Below are the code and all the weights of a small trained network. Each question names an input and a target symbol and asks about switching units off, where a switched-off unit gives its printed mean instead of its output.

import numpy as np


def w(rows, s, z=0):
    codes = np.array(rows[::2]) - 128.0
    scale = np.full(codes.shape[1], s)
    scale[-1] = z or s
    return codes * scale


def norm(h):
    return h / np.sqrt((h * h).mean(-1, keepdims=True) + 1e-5)


def f(y):
    return np.maximum(y, 0)


def softmax(a):
    e = np.exp(a - a.max(-1, keepdims=True))
    return e / e.sum(-1, keepdims=True)


def log_softmax(a):
    a = a - a.max(-1, keepdims=True)
    return a - np.log(np.exp(a).sum(-1, keepdims=True))


def net(x, mask):
    ids = ['γεηξπστφψω'.index(c) for c in x.split()]
    T = len(ids)
    res = E[ids] + P[:T]
    r = norm(res)
    for j in range(3):
        rows = slice(3 * j, 3 * j + 3)
        q, k, v = (r @ M[0][rows].T for M in (Q, K, V))
        z = softmax(np.where(np.tri(T) > 0, q @ k.T / 3**0.5, -1e9)) @ v
        o = O[0][rows]
        res = res + np.where(mask[j], z, o[:, -1]) @ o[:, :-1]
    y = f(norm(res) @ A[0][:, :-1].T + A[0][:, -1])
    res = res + np.where(mask[3:7], y, B[0][:, -1]) @ B[0][:, :-1]
    return log_softmax(norm(res)[-1] @ U[:, :-1].T + U[:, -1])


Q, K, V, O, A, B = {}, {}, {}, {}, {}, {}
E = w([
[219,147,165,100],'γ',
[72,168,47,252],'ε',
[212,142,143,102],'η',
[215,147,153,102],'ξ',
[218,121,105,94],'π',
[191,135,111,122],'σ',
[192,108,64,179],'τ',
[161,76,28,134],'φ',
[130,185,54,68],'ψ',
[127,28,187,127],'ω',
],0.012)
P = w([
[250,152,169,139],'0',
[231,146,155,129],'1',
[205,143,137,116],'2',
[167,138,137,110],'3',
[144,133,130,105],'4',
[113,113,128,101],'5',
],0.012)
Q[0] = w([
[171,148,175,117],'head 0',
[119,118,204,147],'head 0',
[149,46,216,121],'head 0',
[174,86,11,117],'head 1',
[26,137,121,121],'head 1',
[109,79,250,125],'head 1',
[122,136,109,105],'head 2',
[35,171,137,144],'head 2',
[118,72,127,107],'head 2',
],0.019)
K[0] = w([
[120,114,118,175],'head 0',
[197,142,122,184],'head 0',
[163,194,84,249],'head 0',
[5,194,116,182],'head 1',
[186,147,203,144],'head 1',
[166,67,164,72],'head 1',
[106,101,138,157],'head 2',
[177,186,133,225],'head 2',
[81,149,166,106],'head 2',
],0.016)
V[0] = w([
[185,48,149,35],'head 0',
[87,160,220,84],'head 0',
[130,59,186,211],'head 0',
[91,146,133,205],'head 1',
[126,104,55,84],'head 1',
[147,204,198,46],'head 1',
[59,139,114,243],'head 2',
[148,6,222,173],'head 2',
[182,184,169,118],'head 2',
],0.015)
O[0] = w([
[95,65,206,18,195],'head 0',
[149,192,219,135,25],'head 0',
[79,103,155,191,99],'head 0',
[138,204,99,204,127],'head 1',
[183,42,75,143,149],'head 1',
[137,151,200,6,74],'head 1',
[182,31,165,25,7],'head 2',
[53,84,233,176,144],'head 2',
[151,172,139,132,203],'head 2',
],0.011,0.012)
A[0] = w([
[107,186,195,187,135],'neuron 0',
[52,250,164,91,255],'neuron 1',
[140,188,165,224,139],'neuron 2',
[99,254,115,236,42],'neuron 3',
],0.012,0.0054)
B[0] = w([
[162,106,57,63,190],'neuron 0',
[85,101,76,195,248],'neuron 1',
[215,184,172,180,221],'neuron 2',
[200,171,140,248,254],'neuron 3',
],0.014,0.0061)
U = w([
[195,184,142,204,169],'γ',
[26,206,36,173,19],'ε',
[131,29,31,150,45],'η',
[91,185,146,105,115],'ξ',
[151,129,137,116,79],'π',
[115,56,233,122,254],'σ',
[9,169,83,111,38],'τ',
[113,177,164,99,165],'φ',
[215,157,112,15,216],'ψ',
[151,167,197,89,163],'ω',
],0.012,0.0059)

Each question gives the input, a string of symbols that net reads in full, and the target symbol t.
The units are the heads (3 rows each of Q, K, V and O) and the neurons (one row each of A and B). Each row of codes is followed by its name. A weight is (code - 128) times the scale printed after its matrix; where a second scale follows, it is the last column's (O, A, B and U).
mask holds one flag per unit, heads first, then neurons. A switched-off unit (its flag False) gives its mean, the last column of its rows in O or B, instead of its output. The means were averaged over made-up inputs and are rounded, as every weight is.
A unit's drop is (log p(t) with every unit on - log p(t) with that unit switched off) / (log p(t) with every unit on - log p(t) with every unit switched off).
The circuit of an input: a set's keep is (log p(t) with only the set's units on - log p(t) with every unit switched off) / (log p(t) with every unit on - log p(t) with every unit switched off). Starting from all 7 units, units are removed one at a time, each time the one whose removal leaves the highest keep (on an exact tie, the one counted first), for as long as the keep stays at least 0.8.
circuit, biggest first: the units of the circuit, biggest drop first
top k neurons: the k neurons with the biggest drops, biggest first
drop of u: that unit's drop, to one decimal
input γ σ ψ τ, target ψ: circuit, biggest first -> head 1
input ε η ξ φ ψ ε, target ψ: circuit, biggest first -> head 2; head 0
input η σ η π, target ε: circuit, biggest first -> head 2; neuron 1; head 1
input η φ φ π, target η: circuit, biggest first -> head 1; head 0
input φ π γ φ τ, target η: circuit, biggest first -> head 1; head 0
input ψ γ ω π, target σ: circuit, biggest first -> head 2; head 1
input η ψ η φ τ, target η: circuit, biggest first -> head 1; neuron 3
input ψ η φ σ, target η: top 2 neurons -> neuron 2; neuron 0
input ε π φ ε, target η: top 2 neurons -> neuron 3; neuron 2
input π σ η, target ε: circuit, biggest first -> head 2; neuron 1; head 1
input ψ ξ τ, target ψ: circuit, biggest first -> head 1; neuron 3
input γ π γ, target τ: top 2 neurons -> neuron 1; neuron 3
input σ ψ η, target ψ: drop of head 1 -> 0.9
input γ ω ξ, target σ: drop of neuron 3 -> 0.0
input φ ω σ φ ω σ, target σ: circuit, biggest first -> head 2
input ε π π η ω ε, target σ: drop of neuron 1 -> 0.1
